[ 15   8  -2   0   4  -6  -6  -2  28  -6  -5  -5  12   1 -12  13 -18  16
  -2   5  12  12   6   6   2  -7 -10   2]  3
[ -4   1   3 -19   1  -9   8   1  17   9   0  -4  34  11  -1  -3  -5 -19
   5   5  41  -3   9 -17   1   3  14 -15]  8
[-11  20  -9 -34 -42  -5  17  -7 -28 -14 -15   4  31  -8 -21   1   9   1
  -5  25  37 -13  21 -13   2 -19  -2 -11]  12
[ -5   5  -7   7  -8   4  -3  -8  -8 -22  17   6   1  -3   1   2 -16   1
  -4   3 -15  -2  -4   3   3   6  12   9]  20
[-13  -4   4  16 -13  14  -1  -6 -20  -4  19  -2   1   0  -4  -9 -12  -9
   4  11  17 -14  -2   0   6  14  10   6]  18
[-18  -5   5   9 -29  25   8  -5 -40   6  23  -2   6   4  -2 -21   7 -14
   3  14  32 -30  -3 -12  -1  17  11  -1]  30
[-17  -6   1  15 -20  16  -2  -6 -43  -3  37  -2  -8   6  16 -21  15 -15
  -4  -2   0 -24  -7  -5  -3  27  17   9]  30
[ -1  10   0   1  -1 -27 -14 -10  42 -19   5 -14   6  -5 -14  23 -46 -16
   2  -4 -30   5  -1  19  -2 -17  -9  19]  23
[ -6   2   1 -11   0 -12   4   0   8   4   6  -6  26  10   3  -3  -3 -22
  -1   2  27  10   7  -8   0   4  12  -8]  8
[ -7   6  -5   4 -23  11  10 -10  -3 -10   0   6  12  -8 -24   0 -26   0
   3  20  26 -12   3  -6   5  -2   7  -7]  20
[-26   4   3   7  -7  -6  13  -4  15  13  16  -5  28   4  -5  -8 -42 -49
  -3  12  44   7   3 -10   5   9  29 -12]  12
[ 17  -6  16  20  -5  22  -8   3  13  10  14 -15  -2  11 -14  -3 -14  10
  16  19  38 -34  -6   0   3   7 -20  19]  10
[ 19  -4  -6   7   9  16  -2  -6 -21 -10   7  13   2   5   8  -6  21  24
  -1 -11 -10   4  -7  -3  -2  15   6  -4]  19
[-10  18 -13 -28 -23 -17   2  -6 -32 -30   3   4  14  -4   4   2  18   3
 -13   6 -11  -1  15  -1  -2  -9   7  -4]  12
[  9   7   4   5  -9   3  -2  -3  28   8  -2 -15  19   3 -21   8 -35  -6
   6  12  29  -7   3   0   4  -7 -10   4]  18
[ 16   0   2  -4 -18  14  -2   1 -22  14  14 -10  11  19  10 -15  32  -2
  -7  -9  14 -18  -5  -9  -5   9  -4  -4]  30
[-11  19 -10 -36 -40  -2  19  -8 -23 -13 -21   3  34 -10 -26   0  11   1
  -2  27  39 -12  23 -16   2 -19  -3 -16]  12
[ 17   4  -1 -22 -26  24  25  -8  12   3 -41  13  35  -6 -50   3  -8  24
  22  34  60 -22  10 -25  10 -24 -17 -22]  19
[ -6  -9  12  24   8   7 -15   4 -24  12  24 -10  -5  10   5 -15   0  -2
  -1   6  32   3   5   5  -4  22   4   6]  18
[-16  12  -1  13 -21  -6  -8  -5 -16  -8  22 -16   3  -2  -3  -1 -25 -17
 -13  12  15  -4   8  11  -1   6   4  13]  8
[-12  -5   6  -4 -31  27  13  -1 -31   7  16   5  15   9  -2 -20   9  -8
  10  24  58 -39   1 -25   3  10   9  -6]  30
[ 11  -2  -7  18  -2  19  15  -7   7  22   1   7  26   3  -6 -13 -24  -6
  -5  -5  22  25  -9 -10   5  20  22 -26]  10
[ 12  -3  16  27 -18  29  -7   0  12  17   8 -19  -1   7 -28  -3 -30   4
  12  26  45 -41  -5   0   4   2 -24  13]  10
[-16   9   0   8 -29  -3   7 -10   0  15   5 -16  22  -4 -18  -6 -37 -35
  -7   5  22   4   4   0  -1   0   9  -6]  8
[-19  -1  12  -6 -22   4  14   3  -3  30   4 -16  37   9 -19 -16 -10 -31
   5  25  63 -10  17 -18   2   4   4 -17]  18
[-10   3   0  -1   3  -4  -2  -3   5   1  19  -7  18  11  12  -3  -7 -25
  -7  -9   6  11   2  -2  -2  10  14  -6]  8
[ 12   5  -9  13   4  15   8  -6  -1 -12  -5  20  13  -8 -11   1 -28  25
  -2  11  23  23   2  -1   9   7  14 -13]  30
[ 12   6  -5   8  -3  14   8  -1  -3  -2 -10  11  20  -2 -19   0 -17  25
  -1  23  51  16  12  -7   9   3   4 -15]  3
[ 15   8  -1   8  13 -11 -10   4  11  -1   7 -10  13   8   2   5 -11  13
 -14  -1  25  28   9   8   2   6   4  -2]  18
[ 15   2   1  -4 -25  18   3  -1 -25  19  11 -12  18  17   3 -16  26   0
  -6   2  18 -21  -4 -12  -2  12  -6  -6]  30
[ 15  11  -1  10   7 -10 -11   4  15  -4   7 -10  14   8   1   6 -17  12
 -15   3  27  21   9   8   4   5  -1  -1]  18
[-27  13   1 -16 -28 -21  -3  -6 -13  -2   8 -23  17  -1  -9   0  -5 -42
  -8   6  12 -11  15   3  -7 -10  -1   5]  12
[ -4   4  -1 -13  -7 -11   4   2  16   3   8  -9  29  15  11  -1  -9 -22
  -1   6  33  -2   6 -13   3   6  14  -6]  8
[ -1   2  -2  34  11  12  -3   0   6  -8  17  11   3  -4  -8   4 -52  19
   1  22  41  26   6   6  12  18  19  -1]  0
[-15   0   9  -2 -10  -4   3   4  -9  21  13 -16  27  14   2 -15  -5 -27
  -3  10  56  -2  12 -10  -1  12  10 -10]  18
